Below is a small trained network, with its code and all its weights. Each question gives an input and a class and asks what happens when units are switched off, that is, made to give their printed mean instead of their output.

import numpy as np


def w(rows, s, z=0):
    codes = np.array(rows[::2]) - 128.0
    scale = np.full(codes.shape[1], s)
    scale[-1] = z or s
    return codes * scale


def norm(h):
    return h / np.sqrt((h * h).mean(-1, keepdims=True) + 1e-5)


def f(y):
    return np.maximum(y, 0)


def log_softmax(a):
    a = a - a.max(-1, keepdims=True)
    return a - np.log(np.exp(a).sum(-1, keepdims=True))


def net(x, mask):
    res = np.array(x, float).reshape(1, 2) / 4 @ E
    u = 0
    for l in range(2):
        y = f(norm(res) @ A[l][:, :-1].T + A[l][:, -1])
        res = res + np.where(mask[u : u + 6], y, B[l][:, -1]) @ B[l][:, :-1]
        u += 6
    return log_softmax(norm(res)[-1] @ U[:, :-1].T + U[:, -1])


A, B = {}, {}
E = w([
[60,67,254,225],'x0',
[160,183,249,149],'x1',
],0.0076)
A[0] = w([
[155,113,85,143,16],'L0N0',
[146,184,137,128,56],'L0N1',
[124,100,37,65,8],'L0N2',
[244,124,244,102,16],'L0N3',
[133,92,164,64,13],'L0N4',
[140,136,4,104,211],'L0N5',
],0.011,0.0017)
B[0] = w([
[178,165,110,104,150],'L0N0',
[176,56,145,171,161],'L0N1',
[196,51,43,108,217],'L0N2',
[129,100,166,70,229],'L0N3',
[122,138,130,83,128],'L0N4',
[180,154,68,252,254],'L0N5',
],0.013,0.0076)
A[1] = w([
[106,182,172,131,136],'L1N0',
[188,142,127,203,164],'L1N1',
[196,125,171,118,98],'L1N2',
[17,118,136,152,254],'L1N3',
[80,139,221,87,141],'L1N4',
[9,114,146,121,105],'L1N5',
],0.014,0.0029)
B[1] = w([
[245,166,2,150,159],'L1N0',
[67,197,102,138,233],'L1N1',
[113,172,172,104,199],'L1N2',
[82,158,159,215,210],'L1N3',
[107,82,47,147,254],'L1N4',
[26,150,135,164,194],'L1N5',
],0.0082,0.0078)
U = w([
[109,171,119,93,42],'0',
[202,67,219,24,200],'1',
[93,183,108,42,5],'2',
[101,178,111,48,1],'3',
[50,111,142,219,204],'4',
[166,242,171,103,116],'5',
[237,116,6,196,178],'6',
],0.015,0.008)

Each question gives the input, the list of numbers given to net, and the class t.
The units are the neurons (one row each of A and B). Each row of codes is followed by its name. A weight is (code - 128) times the scale printed after its matrix; where a second scale follows, it is the last column's (A, B and U).
mask holds one flag per neuron, layer by layer. A switched-off neuron (its flag False) gives its mean, the last column of its row in B, instead of its output. The means were averaged over made-up inputs and are rounded, as every weight is.
A unit's drop is (log p(t) with every unit on - log p(t) with that unit switched off) / (log p(t) with every unit on - log p(t) with every unit switched off).
unit that matters most: the unit with the biggest drop
k most important neurons: the k neurons with the biggest drops, biggest first
top k neurons in layer l: the k neurons of layer l with the biggest drops, biggest first
drop when u is switched off: that unit's drop, to one decimal
input [-3,3], class 5: 2 most important neurons : (L0N2, L1N1)
input [-6,8], class 1: 2 most important neurons : (L0N5, L0N3)
input [-1,7], class 1: unit that matters most : L0N3
input [-3,4], class 1: 2 most important neurons : (L0N5, L0N3)
input [3,-2], class 4: top 2 neurons in layer 0 : (L0N2, L0N5)
input [3,0], class 4: 2 most important neurons : (L0N2, L0N5)
input [4,-6], class 4: top 3 neurons in layer 1 : (L1N0, L1N4, L1N3)
input [4,8], class 1: 3 most important neurons : (L0N3, L0N5, L1N1)
input [0,8], class 1: 2 most important neurons : (L0N3, L0N5)
input [3,-3], class 4: drop when L0N2 is switched off : 0.4
input [2,6], class 1: drop when L0N5 is switched off : 0.4
input [-3,6], class 1: drop when L0N5 is switched off : 0.1
input [1,8], class 1: drop when L0N5 is switched off : 0.2
